Below is a small trained network, with its code and all its weights. Each question gives an input and a class and asks what happens when units are switched off, that is, made to give their printed mean instead of their output.

import numpy as np


def w(rows, s, z=0):
    codes = np.array(rows[::2]) - 128.0
    scale = np.full(codes.shape[1], s)
    scale[-1] = z or s
    return codes * scale


def f(y):
    return np.maximum(y, 0)


def log_softmax(a):
    a = a - a.max(-1, keepdims=True)
    return a - np.log(np.exp(a).sum(-1, keepdims=True))


def net(x, mask):
    res = np.array(x, float).reshape(1, 7) / 4 @ E
    y = f(res @ A[0][:, :-1].T + A[0][:, -1])
    res = res + np.where(mask, y, B[0][:, -1]) @ B[0][:, :-1]
    return log_softmax(res[-1] @ U[:, :-1].T + U[:, -1])


A, B = {}, {}
E = w([
[10,207,43,109,90,138,145],'x0',
[165,89,53,1,168,85,164],'x1',
[54,18,118,170,108,71,125],'x2',
[130,128,128,126,126,127,132],'x3',
[125,124,125,128,131,134,129],'x4',
[69,74,211,35,117,218,142],'x5',
[170,94,81,166,47,185,194],'x6',
],0.0082)
A[0] = w([
[92,159,170,196,86,141,96,71],'N0',
[172,106,87,136,56,173,195,147],'N1',
[153,160,66,180,152,90,116,35],'N2',
[164,169,100,166,142,72,121,106],'N3',
[164,86,81,136,73,163,205,117],'N4',
[92,89,190,96,130,192,146,3],'N5',
[153,140,88,178,157,71,128,72],'N6',
[67,54,124,163,110,101,124,77],'N7',
[82,52,110,162,106,71,122,96],'N8',
[64,183,112,143,96,141,147,100],'N9',
[188,223,139,99,155,191,121,91],'N10',
[80,171,89,110,113,135,136,145],'N11',
[162,106,107,168,84,177,188,99],'N12',
[163,89,26,2,166,60,195,79],'N13',
[90,66,127,129,125,98,114,143],'N14',
[224,80,179,133,154,111,117,74],'N15',
[179,154,81,157,117,56,102,42],'N16',
[51,177,34,78,97,128,155,31],'N17',
[106,104,161,65,130,172,144,57],'N18',
[91,145,140,100,210,84,41,115],'N19',
],0.0093,0.0036)
B[0] = w([
[162,126,195,235,152,202,216,202],'N0',
[70,160,181,112,177,65,85,207],'N1',
[91,119,122,80,96,203,99,186],'N2',
[71,117,80,80,106,192,137,192],'N3',
[56,175,201,115,194,77,84,197],'N4',
[79,123,79,71,64,194,121,180],'N5',
[66,114,110,64,87,198,117,187],'N6',
[193,189,84,93,55,84,182,183],'N7',
[175,187,118,90,62,90,177,190],'N8',
[193,57,132,163,84,121,75,187],'N9',
[196,174,76,76,42,41,192,209],'N10',
[181,45,121,150,113,78,65,185],'N11',
[60,162,174,100,188,73,64,189],'N12',
[163,158,237,254,154,227,175,254],'N13',
[164,190,117,107,73,100,182,174],'N14',
[172,49,118,131,51,112,40,204],'N15',
[42,120,100,81,78,221,119,192],'N16',
[203,56,140,148,100,118,46,209],'N17',
[75,119,90,110,97,186,136,179],'N18',
[78,178,205,134,190,73,92,194],'N19',
],0.0071,0.0098)
U = w([
[32,115,95,49,97,241,124,56],'0',
[202,15,132,157,116,95,22,73],'1',
[142,168,176,234,178,207,207,119],'2',
[177,221,97,61,86,47,227,101],'3',
[17,191,170,105,229,45,65,98],'4',
[115,118,121,127,140,138,134,254],'5',
[117,112,119,126,152,132,143,252],'6',
[102,70,24,130,254,97,183,77],'7',
],0.0074,0.0078)

Each question gives the input, the list of numbers given to net, and the class t.
The units are the neurons (one row each of A and B). Each row of codes is followed by its name. A weight is (code - 128) times the scale printed after its matrix; where a second scale follows, it is the last column's (A, B and U).
mask holds one flag per neuron, in row order. A switched-off neuron (its flag False) gives its mean, the last column of its row in B, instead of its output. The means were averaged over made-up inputs and are rounded, as every weight is.
A unit's drop is (log p(t) with every unit on - log p(t) with that unit switched off) / (log p(t) with every unit on - log p(t) with every unit switched off).
The circuit of an input: a set's keep is (log p(t) with only the set's units on - log p(t) with every unit switched off) / (log p(t) with every unit on - log p(t) with every unit switched off). Starting from the 12 units with the biggest drops (on a tie, the unit counted first), units are removed one at a time, each time the one whose removal leaves the highest keep (on an exact tie, the one counted first), for as long as the keep stays at least 0.8.
circuit, biggest first: the units of the circuit, biggest drop first
most important unit: the unit with the biggest drop
top k neurons: the k neurons with the biggest drops, biggest first
drop when u is switched off: that unit's drop, to one decimal
input [2,-6,-2,5,-8,-4,8], class 4: circuit, biggest first => [N12, N1]
input [8,0,3,-6,-8,-6,1], class 1: top 3 neurons => [N17, N11, N9]
input [-7,0,6,8,2,8,7], class 0: most important unit => N5
input [7,3,-5,-8,-4,-1,8], class 4: circuit, biggest first => [N4, N1]
input [7,1,-6,1,6,-5,0], class 1: top 3 neurons => [N17, N11, N9]
input [4,-4,8,0,4,6,2], class 3: top 3 neurons => [N7, N8, N14]
input [1,0,8,2,1,-8,-1], class 0: circuit, biggest first => [N16, N6]
input [7,2,8,6,1,-4,-2], class 3: top 4 neurons => [N8, N7, N14, N15]
input [8,0,-8,-3,-5,0,-8], class 1: top 2 neurons => [N17, N11]
input [4,-2,8,2,-5,1,-7], class 3: top 2 neurons => [N7, N8]
input [2,-4,7,-6,4,-6,-6], class 3: circuit, biggest first => [N8, N7]
input [5,-3,-7,8,8,3,8], class 4: circuit, biggest first => [N1, N12]
input [-6,6,6,-2,4,-5,8], class 4: top 2 neurons => [N4, N1]
input [4,5,-5,3,8,6,-4], class 6: top neuron => [N16]
input [-5,4,-6,-1,-6,-7,-4], class 0: top 4 neurons => [N16, N3, N6, N2]
input [-6,5,7,4,-6,8,-7], class 0: top 3 neurons => [N5, N18, N10]
input [7,1,-7,2,2,-3,-4], class 1: drop when N17 is switched off => 0.5
input [3,7,-5,-3,7,2,-4], class 2: drop when N13 is switched off => 1.0
input [0,-3,7,4,1,-5,7], class 3: drop when N14 is switched off => 0.1
input [-7,-3,-5,-5,0,1,0], class 1: circuit, biggest first => [N15]
